Below are the code and all the weights of a small trained network. Each question names an input and a target symbol and asks about switching units off, where a switched-off unit gives its printed mean instead of its output.

import numpy as np


def w(rows, s, z=0):
    codes = np.array(rows[::2]) - 128.0
    scale = np.full(codes.shape[1], s)
    scale[-1] = z or s
    return codes * scale


def norm(h):
    return h / np.sqrt((h * h).mean(-1, keepdims=True) + 1e-5)


def f(y):
    return y / 2 * (1 + np.tanh(0.7978845608 * (y + 0.044715 * y**3)))


def softmax(a):
    e = np.exp(a - a.max(-1, keepdims=True))
    return e / e.sum(-1, keepdims=True)


def log_softmax(a):
    a = a - a.max(-1, keepdims=True)
    return a - np.log(np.exp(a).sum(-1, keepdims=True))


def net(x, mask):
    ids = ['αβγδεζηθμξπστφψω'.index(c) for c in x.split()]
    T = len(ids)
    res = E[ids] + P[:T]
    r = norm(res)
    for j in range(2):
        rows = slice(2 * j, 2 * j + 2)
        q, k, v = (r @ M[0][rows].T for M in (Q, K, V))
        z = softmax(np.where(np.tri(T) > 0, q @ k.T / 2**0.5, -1e9)) @ v
        o = O[0][rows]
        res = res + np.where(mask[j], z, o[:, -1]) @ o[:, :-1]
    y = f(norm(res) @ A[0][:, :-1].T + A[0][:, -1])
    res = res + np.where(mask[2:18], y, B[0][:, -1]) @ B[0][:, :-1]
    return log_softmax(norm(res)[-1] @ U[:, :-1].T + U[:, -1])


Q, K, V, O, A, B = {}, {}, {}, {}, {}, {}
E = w([
[72,119,117,151],'α',
[88,153,136,112],'β',
[109,182,3,179],'γ',
[142,158,149,135],'δ',
[135,71,138,70],'ε',
[67,119,113,148],'ζ',
[89,86,207,89],'η',
[129,143,155,114],'θ',
[173,144,135,155],'μ',
[134,123,135,114],'ξ',
[210,145,202,137],'π',
[161,128,144,139],'σ',
[123,106,164,208],'τ',
[35,65,116,104],'φ',
[124,142,159,116],'ψ',
[156,74,111,190],'ω',
],0.035)
P = w([
[225,109,165,70],'0',
[254,80,148,196],'1',
[190,75,129,184],'2',
[151,64,94,179],'3',
[134,62,76,187],'4',
[116,56,85,166],'5',
[112,33,74,177],'6',
[90,29,80,158],'7',
[108,39,61,155],'8',
[65,11,63,137],'9',
[93,67,46,181],'10',
[90,29,44,157],'11',
[61,6,56,136],'12',
],0.002)
Q[0] = w([
[30,218,136,110],'h1',
[60,180,65,135],'h1',
[102,243,165,30],'h2',
[39,2,233,18],'h2',
],0.0096)
K[0] = w([
[70,171,193,126],'h1',
[133,159,213,159],'h1',
[119,165,196,96],'h2',
[95,31,173,10],'h2',
],0.012)
V[0] = w([
[177,255,146,216],'h1',
[137,55,88,220],'h1',
[182,146,182,143],'h2',
[111,135,145,32],'h2',
],0.0079)
O[0] = w([
[99,197,103,101,158],'h1',
[69,134,168,253,9],'h1',
[28,47,98,58,111],'h2',
[157,206,67,221,151],'h2',
],0.0057,0.0012)
A[0] = w([
[127,204,198,156,54],'n1',
[129,186,81,157,119],'n2',
[220,46,126,96,84],'n3',
[218,149,119,196,84],'n4',
[157,106,69,234,98],'n5',
[96,90,145,186,160],'n6',
[125,57,190,131,109],'n7',
[144,66,59,167,80],'n8',
[203,173,192,154,8],'n9',
[153,169,187,80,93],'n10',
[151,106,222,104,73],'n11',
[81,218,179,142,132],'n12',
[113,131,179,170,103],'n13',
[197,119,137,76,48],'n14',
[115,78,4,114,137],'n15',
[105,156,34,141,177],'n16',
],0.013,0.012)
B[0] = w([
[92,46,100,164,130],'n1',
[62,158,170,103,158],'n2',
[38,210,40,84,152],'n3',
[137,128,143,12,146],'n4',
[255,162,92,150,197],'n5',
[144,101,96,104,240],'n6',
[207,175,110,61,180],'n7',
[167,116,187,128,155],'n8',
[81,221,192,180,127],'n9',
[97,71,161,202,163],'n10',
[158,163,128,188,142],'n11',
[47,138,153,151,244],'n12',
[184,108,64,96,144],'n13',
[174,86,131,195,122],'n14',
[142,80,185,222,188],'n15',
[100,145,214,150,255],'n16',
],0.0098,0.0068)
U = w([
[119,148,76,171,95],'α',
[64,238,171,69,144],'β',
[159,255,98,249,2],'γ',
[97,124,38,188,104],'δ',
[90,144,37,142,144],'ε',
[133,200,64,147,151],'ζ',
[158,94,197,27,143],'η',
[126,126,117,116,95],'θ',
[131,136,119,113,85],'μ',
[145,114,172,94,78],'ξ',
[217,229,226,158,21],'π',
[101,87,62,40,239],'σ',
[216,97,100,148,240],'τ',
[73,9,97,91,101],'φ',
[143,95,210,171,31],'ψ',
[165,185,112,105,194],'ω',
],0.018,0.008)

Each question gives the input, a string of symbols that net reads in full, and the target symbol t.
The units are the heads (2 rows each of Q, K, V and O) and the neurons (one row each of A and B). Each row of codes is followed by its name. A weight is (code - 128) times the scale printed after its matrix; where a second scale follows, it is the last column's (O, A, B and U).
mask holds one flag per unit, heads first, then neurons. A switched-off unit (its flag False) gives its mean, the last column of its rows in O or B, instead of its output. The means were averaged over made-up inputs and are rounded, as every weight is.
A unit's drop is (log p(t) with every unit on - log p(t) with that unit switched off) / (log p(t) with every unit on - log p(t) with every unit switched off).
The circuit of an input: a set's keep is (log p(t) with only the set's units on - log p(t) with every unit switched off) / (log p(t) with every unit on - log p(t) with every unit switched off). Starting from the 12 units with the biggest drops (on a tie, the unit counted first), units are removed one at a time, each time the one whose removal leaves the highest keep (on an exact tie, the one counted first), for as long as the keep stays at least 0.8.
circuit, biggest first: the units of the circuit, biggest drop first
most important unit: the unit with the biggest drop
top k neurons: the k neurons with the biggest drops, biggest first
drop when u is switched off: that unit's drop, to one decimal
input γ δ δ δ β ω β ω β β ω δ μ, target τ: circuit, biggest first => (n16; h2)
input β β δ, target ψ: circuit, biggest first => (n10; h2)
input β β β β θ, target ψ: circuit, biggest first => (n10)
input β β μ, target β: top 2 neurons => (n4; n9)
input β ω ω τ ζ, target φ: circuit, biggest first => (h2; n6)
input δ ε β μ, target σ: circuit, biggest first => (h2; n3; n16)
input β α β ω β η β μ, target τ: circuit, biggest first => (h2; n16)
input β σ ω β η ζ σ μ β β β α, target ψ: top 2 neurons => (n15; n16)
input β τ η β ζ α β ε τ α, target ψ: circuit, biggest first => (n16; n15)
input ω τ ψ, target φ: circuit, biggest first => (n1; h2; n16)
input β σ β ψ, target ψ: top 2 neurons => (n10; n3)
input ω ξ α, target φ: top 2 neurons => (n6; n11)
input ω ω β μ φ β ω ε, target σ: top 2 neurons => (n3; n5)
input φ β α β θ β ψ, target ψ: most important unit => h1
input δ δ ψ, target β: top 2 neurons => (n15; n6)
input β ζ ω τ β β α ω ω ω α, target φ: top 2 neurons => (n6; n5)
input π δ ζ β β α δ φ ζ τ, target τ: drop when h2 is switched off => 0.0
input β ξ ψ α θ β δ ζ α σ, target ω: drop when n4 is switched off => 0.1
input ψ α ω ω π ω ω τ σ, target τ: drop when h1 is switched off => 1.9
input β α ω ψ β η α α ε ε, target σ: drop when n5 is switched off => 0.1
input γ β ω μ β β ω φ β σ, target τ: circuit, biggest first => (n16)
